Below is a small trained network, with its code and all its weights. Each question gives an input and a target symbol and asks what happens when units are switched off, that is, made to give their printed mean instead of their output.

import numpy as np


def w(rows, s, z=0):
    codes = np.array(rows[::2]) - 128.0
    scale = np.full(codes.shape[1], s)
    scale[-1] = z or s
    return codes * scale


def f(y):
    return y / 2 * (1 + np.tanh(0.7978845608 * (y + 0.044715 * y**3)))


def softmax(a):
    e = np.exp(a - a.max(-1, keepdims=True))
    return e / e.sum(-1, keepdims=True)


def log_softmax(a):
    a = a - a.max(-1, keepdims=True)
    return a - np.log(np.exp(a).sum(-1, keepdims=True))


def net(x, mask):
    ids = ['αβγδζηλμξπσφω'.index(c) for c in x.split()]
    T = len(ids)
    res = E[ids] + P[:T]
    q, k, v = (res @ M[0].T for M in (Q, K, V))
    z = softmax(np.where(np.tri(T) > 0, q @ k.T / 4**0.5, -1e9)) @ v
    res = res + np.where(mask[0], z, O[0][:, -1]) @ O[0][:, :-1]
    y = f(res @ A[0][:, :-1].T + A[0][:, -1])
    res = res + np.where(mask[1:17], y, B[0][:, -1]) @ B[0][:, :-1]
    return log_softmax(res[-1] @ U[:, :-1].T + U[:, -1])


Q, K, V, O, A, B = {}, {}, {}, {}, {}, {}
E = w([
[123,153,177,108],'α',
[147,124,140,179],'β',
[133,127,131,185],'γ',
[153,98,135,174],'δ',
[100,177,121,196],'ζ',
[129,122,103,208],'η',
[113,162,161,130],'λ',
[146,105,149,148],'μ',
[98,173,168,105],'ξ',
[154,105,95,251],'π',
[123,142,146,157],'σ',
[127,115,133,157],'φ',
[134,121,157,119],'ω',
],0.024)
P = w([
[163,51,24,124],'0',
[42,44,254,195],'1',
[219,188,106,178],'2',
[50,86,247,150],'3',
[193,245,110,176],'4',
[59,47,171,219],'5',
[189,246,104,187],'6',
[71,66,171,166],'7',
[206,233,110,178],'8',
[68,75,133,226],'9',
[224,215,141,131],'10',
[97,60,122,221],'11',
[210,236,107,198],'12',
[77,86,148,121],'13',
],0.0096)
Q[0] = w([
[1,32,160,109],'H1',
[240,243,147,170],'H1',
[199,233,177,209],'H1',
[109,56,50,89],'H1',
],0.0096)
K[0] = w([
[127,106,247,165],'H1',
[124,114,20,72],'H1',
[127,96,66,61],'H1',
[140,185,139,163],'H1',
],0.014)
V[0] = w([
[29,133,65,159],'H1',
[126,159,89,160],'H1',
[50,117,78,30],'H1',
[105,6,105,83],'H1',
],0.022)
O[0] = w([
[92,69,98,6,154],'H1',
[71,99,83,137,142],'H1',
[218,41,187,61,3],'H1',
[149,198,217,19,157],'H1',
],0.02,0.018)
A[0] = w([
[228,136,108,95,84],'N1',
[61,104,167,168,59],'N2',
[210,197,90,65,134],'N3',
[188,152,96,136,147],'N4',
[108,106,169,147,237],'N5',
[139,125,172,104,132],'N6',
[211,158,63,98,255],'N7',
[136,107,127,90,120],'N8',
[167,138,23,58,40],'N9',
[124,157,203,207,191],'N10',
[139,108,130,140,169],'N11',
[199,171,55,105,81],'N12',
[105,154,94,100,171],'N13',
[243,178,61,84,117],'N14',
[226,189,13,51,154],'N15',
[76,106,249,214,82],'N16',
],0.011,0.0094)
B[0] = w([
[117,157,73,213,147],'N1',
[162,153,216,50,214],'N2',
[146,97,134,142,175],'N3',
[115,145,159,105,136],'N4',
[86,138,135,127,153],'N5',
[102,159,115,126,151],'N6',
[108,127,76,6,149],'N7',
[115,150,125,144,132],'N8',
[143,173,213,135,156],'N9',
[127,54,152,110,254],'N10',
[112,155,165,98,128],'N11',
[165,170,155,124,129],'N12',
[157,83,99,172,240],'N13',
[80,159,183,150,153],'N14',
[209,122,118,115,158],'N15',
[120,183,60,137,199],'N16',
],0.025)
U = w([
[2,88,145,73,204],'α',
[40,26,120,158,200],'β',
[155,132,33,160,151],'γ',
[185,18,113,100,102],'δ',
[146,112,226,170,2],'ζ',
[221,161,139,167,217],'η',
[125,53,60,10,81],'λ',
[155,65,180,47,55],'μ',
[134,190,63,81,113],'ξ',
[114,205,142,191,30],'π',
[157,62,17,76,136],'σ',
[201,125,103,56,151],'φ',
[148,201,197,97,52],'ω',
],0.0064,0.0049)

Each question gives the input, a string of symbols that net reads in full, and the target symbol t.
The units are the heads (4 rows each of Q, K, V and O) and the neurons (one row each of A and B). Each row of codes is followed by its name. A weight is (code - 128) times the scale printed after its matrix; where a second scale follows, it is the last column's (O, A, B and U).
mask holds one flag per unit, heads first, then neurons. A switched-off unit (its flag False) gives its mean, the last column of its rows in O or B, instead of its output. The means were averaged over made-up inputs and are rounded, as every weight is.
A unit's drop is (log p(t) with every unit on - log p(t) with that unit switched off) / (log p(t) with every unit on - log p(t) with every unit switched off).
The circuit of an input: a set's keep is (log p(t) with only the set's units on - log p(t) with every unit switched off) / (log p(t) with every unit on - log p(t) with every unit switched off). Starting from the 12 units with the biggest drops (on a tie, the unit counted first), units are removed one at a time, each time the one whose removal leaves the highest keep (on an exact tie, the one counted first), for as long as the keep stays at least 0.8.
units of the circuit, in order: the units of the circuit, biggest drop first
most important unit: the unit with the biggest drop
k most important neurons: the k neurons with the biggest drops, biggest first
drop when u is switched off: that unit's drop, to one decimal
input φ β δ, target φ: units of the circuit, in order -> [H1, N15]
input α ξ ω δ α μ ω μ σ, target α: 3 most important neurons -> [N7, N13, N14]
input ω η μ φ ω γ α ω φ, target ω: units of the circuit, in order -> [H1, N13]
input ω η π, target ω: units of the circuit, in order -> [H1, N13]
input η π ξ δ π δ ω, target η: most important unit -> N9
input ω η ω δ ξ λ σ β ζ, target ω: 4 most important neurons -> [N14, N13, N7, N1]
input σ δ η σ δ η δ ω λ ζ δ, target σ: 2 most important neurons -> [N2, N10]
input ξ φ η σ η ξ π ζ σ ξ λ β λ, target ξ: 2 most important neurons -> [N7, N10]
input ω μ ω μ β, target ω: units of the circuit, in order -> [H1, N13]
input π μ δ ζ α, target π: units of the circuit, in order -> [H1, N10, N9]
input π μ π λ β ξ ω η η φ α ξ, target β: units of the circuit, in order -> [N10, H1]
input α π φ β η ξ λ, target α: 3 most important neurons -> [N13, N7, N2]
input π β μ, target π: 3 most important neurons -> [N10, N9, N13]
input η δ γ μ μ η δ η π, target η: most important unit -> N9
input μ β π σ λ ξ δ π π γ μ α ω, target μ: units of the circuit, in order -> [H1, N10]
input σ β η, target σ: units of the circuit, in order -> [N2, H1, N14]
input ζ γ ω λ η σ η α ω, target ζ: units of the circuit, in order -> [N9, H1, N16, N7]
input α ω η β η λ ξ η β μ σ η μ, target α: 4 most important neurons -> [N7, N13, N14, N2]
input α η β σ δ, target α: 2 most important neurons -> [N7, N14]
input γ λ δ β ω η β γ δ, target γ: units of the circuit, in order -> [N2]
input α δ δ φ ξ, target α: 2 most important neurons -> [N13, N2]
input η μ α δ β ω λ η η φ ω μ α, target η: 4 most important neurons -> [N9, N10, N13, N15]
input ξ π μ π ω σ π, target ξ: 2 most important neurons -> [N7, N10]
input ξ η δ, target ξ: 2 most important neurons -> [N7, N1]
input η σ σ γ φ η σ, target η: 2 most important neurons -> [N9, N10]
input β ω λ η γ μ λ μ φ φ ζ γ β, target β: drop when N7 is switched off -> 0.1
